Below are the code and all the weights of a small trained network. Each question names an input and a class and asks about switching units off, where a switched-off unit gives its printed mean instead of its output.

import numpy as np


def w(rows, s, z=0):
    codes = np.array(rows[::2]) - 128.0
    scale = np.full(codes.shape[1], s)
    scale[-1] = z or s
    return codes * scale


def norm(h):
    return h / np.sqrt((h * h).mean(-1, keepdims=True) + 1e-5)


def f(y):
    return y / 2 * (1 + np.tanh(0.7978845608 * (y + 0.044715 * y**3)))


def log_softmax(a):
    a = a - a.max(-1, keepdims=True)
    return a - np.log(np.exp(a).sum(-1, keepdims=True))


def net(x, mask):
    res = np.array(x, float).reshape(1, 3) / 4 @ E
    u = 0
    for l in range(3):
        y = f(norm(res) @ A[l][:, :-1].T + A[l][:, -1])
        res = res + np.where(mask[u : u + 9], y, B[l][:, -1]) @ B[l][:, :-1]
        u += 9
    return log_softmax(norm(res)[-1] @ U[:, :-1].T + U[:, -1])


A, B = {}, {}
E = w([
[112,160,13,65,139],'x0',
[1,41,113,147,220],'x1',
[219,12,98,93,153],'x2',
],0.0014)
A[0] = w([
[100,92,125,106,149,53],'0.n0',
[127,59,222,252,46,38],'0.n1',
[51,102,128,148,179,128],'0.n2',
[129,85,184,199,75,61],'0.n3',
[124,74,201,214,62,71],'0.n4',
[174,171,161,94,60,96],'0.n5',
[171,66,115,154,136,106],'0.n6',
[136,120,126,114,128,1],'0.n7',
[161,143,136,94,96,52],'0.n8',
],0.0034,0.0042)
B[0] = w([
[90,175,117,174,126,51],'0.n0',
[126,228,138,7,253,123],'0.n1',
[202,149,126,182,127,189],'0.n2',
[113,178,136,83,190,83],'0.n3',
[140,171,137,67,191,115],'0.n4',
[144,119,97,217,185,143],'0.n5',
[84,148,192,98,82,125],'0.n6',
[3,176,128,169,144,7],'0.n7',
[82,154,100,201,174,53],'0.n8',
],0.0034,0.0013)
A[1] = w([
[73,188,174,152,113,68],'1.n0',
[54,81,141,150,188,95],'1.n1',
[87,170,135,144,111,4],'1.n2',
[128,137,134,122,113,107],'1.n3',
[132,127,112,127,135,117],'1.n4',
[79,192,109,161,111,79],'1.n5',
[113,145,2,68,114,59],'1.n6',
[75,188,129,152,112,96],'1.n7',
[57,79,101,130,160,40],'1.n8',
],0.0052,0.002)
B[1] = w([
[189,47,108,67,113,119],'1.n0',
[254,215,84,136,103,161],'1.n1',
[191,61,166,103,94,22],'1.n2',
[137,106,109,150,163,113],'1.n3',
[125,134,162,132,113,119],'1.n4',
[155,33,141,105,127,107],'1.n5',
[161,168,235,81,211,254],'1.n6',
[164,43,135,91,128,107],'1.n7',
[229,202,138,139,57,106],'1.n8',
],0.004,0.00086)
A[2] = w([
[108,127,103,127,136,160],'2.n0',
[154,153,113,196,101,75],'2.n1',
[128,184,124,144,91,66],'2.n2',
[121,33,113,102,95,26],'2.n3',
[130,133,101,111,117,117],'2.n4',
[107,121,85,125,152,202],'2.n5',
[3,137,93,162,133,65],'2.n6',
[15,148,135,147,155,8],'2.n7',
[168,152,87,135,100,71],'2.n8',
],0.0072,0.0017)
B[2] = w([
[152,143,183,145,100,112],'2.n0',
[169,183,68,174,148,242],'2.n1',
[178,41,100,167,146,151],'2.n2',
[157,24,198,116,25,253],'2.n3',
[114,100,193,177,147,125],'2.n4',
[147,177,225,158,73,142],'2.n5',
[55,171,236,125,176,122],'2.n6',
[118,102,192,220,42,121],'2.n7',
[101,119,171,252,130,225],'2.n8',
],0.0034,0.0013)
U = w([
[201,169,48,249,131,186],'0',
[146,184,146,24,200,194],'1',
[152,19,157,96,45,172],'2',
[37,181,205,178,124,153],'3',
[49,121,66,142,111,13],'4',
[51,122,77,144,111,2],'5',
[50,121,85,147,118,38],'6',
[67,123,92,146,117,33],'7',
],0.012,0.007)

Each question gives the input, the list of numbers given to net, and the class t.
The units are the neurons (one row each of A and B). Each row of codes is followed by its name. A weight is (code - 128) times the scale printed after its matrix; where a second scale follows, it is the last column's (A, B and U).
mask holds one flag per neuron, layer by layer. A switched-off neuron (its flag False) gives its mean, the last column of its row in B, instead of its output. The means were averaged over made-up inputs and are rounded, as every weight is.
A unit's drop is (log p(t) with every unit on - log p(t) with that unit switched off) / (log p(t) with every unit on - log p(t) with every unit switched off).
The circuit of an input: a set's keep is (log p(t) with only the set's units on - log p(t) with every unit switched off) / (log p(t) with every unit on - log p(t) with every unit switched off). Starting from the 12 units with the biggest drops (on a tie, the unit counted first), units are removed one at a time, each time the one whose removal leaves the highest keep (on an exact tie, the one counted first), for as long as the keep stays at least 0.8.
circuit, biggest first: the units of the circuit, biggest drop first
k most important neurons: the k neurons with the biggest drops, biggest first
top k neurons in layer l: the k neurons of layer l with the biggest drops, biggest first
input [-2,6,-7], class 2: circuit, biggest first : [1.n0; 1.n7]
input [6,-4,1], class 1: circuit, biggest first : [1.n6]
input [1,-2,-2], class 3: 4 most important neurons : [1.n1; 2.n6; 1.n8; 0.n2]
input [-8,7,-5], class 1: circuit, biggest first : [0.n1; 1.n1; 1.n0; 2.n8]
input [-8,3,-7], class 1: top 2 neurons in layer 1 : [1.n0; 1.n1]
input [0,2,-1], class 3: 3 most important neurons : [2.n6; 1.n1; 1.n8]
input [-6,8,8], class 0: circuit, biggest first : [1.n1; 1.n8]
input [4,-3,-1], class 1: top 4 neurons in layer 2 : [2.n8; 2.n3; 2.n1; 2.n4]
input [-4,-1,-4], class 1: circuit, biggest first : [0.n1; 1.n0]
input [2,-6,-8], class 2: 2 most important neurons : [1.n5; 1.n7]
input [4,4,2], class 0: 2 most important neurons : [1.n8; 0.n1]
input [0,-3,1], class 3: 3 most important neurons : [1.n1; 2.n6; 1.n8]
input [-2,-2,-1], class 3: 2 most important neurons : [1.n1; 2.n7]
input [0,-3,0], class 3: 4 most important neurons : [1.n1; 2.n6; 1.n8; 0.n2]
input [-7,7,-4], class 0: circuit, biggest first : [1.n1]
input [2,-3,-3], class 3: 4 most important neurons : [1.n1; 1.n8; 2.n6; 0.n2]
input [5,-3,5], class 1: top 3 neurons in layer 0 : [0.n2; 0.n8; 0.n7]
input [0,4,0], class 0: 3 most important neurons : [1.n1; 2.n1; 1.n8]
input [-3,2,1], class 3: top 2 neurons in layer 1 : [1.n6; 1.n8]
input [-8,1,-6], class 1: 2 most important neurons : [0.n1; 1.n0]
input [-5,-2,-5], class 1: 3 most important neurons : [0.n1; 0.n4; 1.n0]
input [1,2,2], class 3: top neuron in layer 2 : [2.n6]
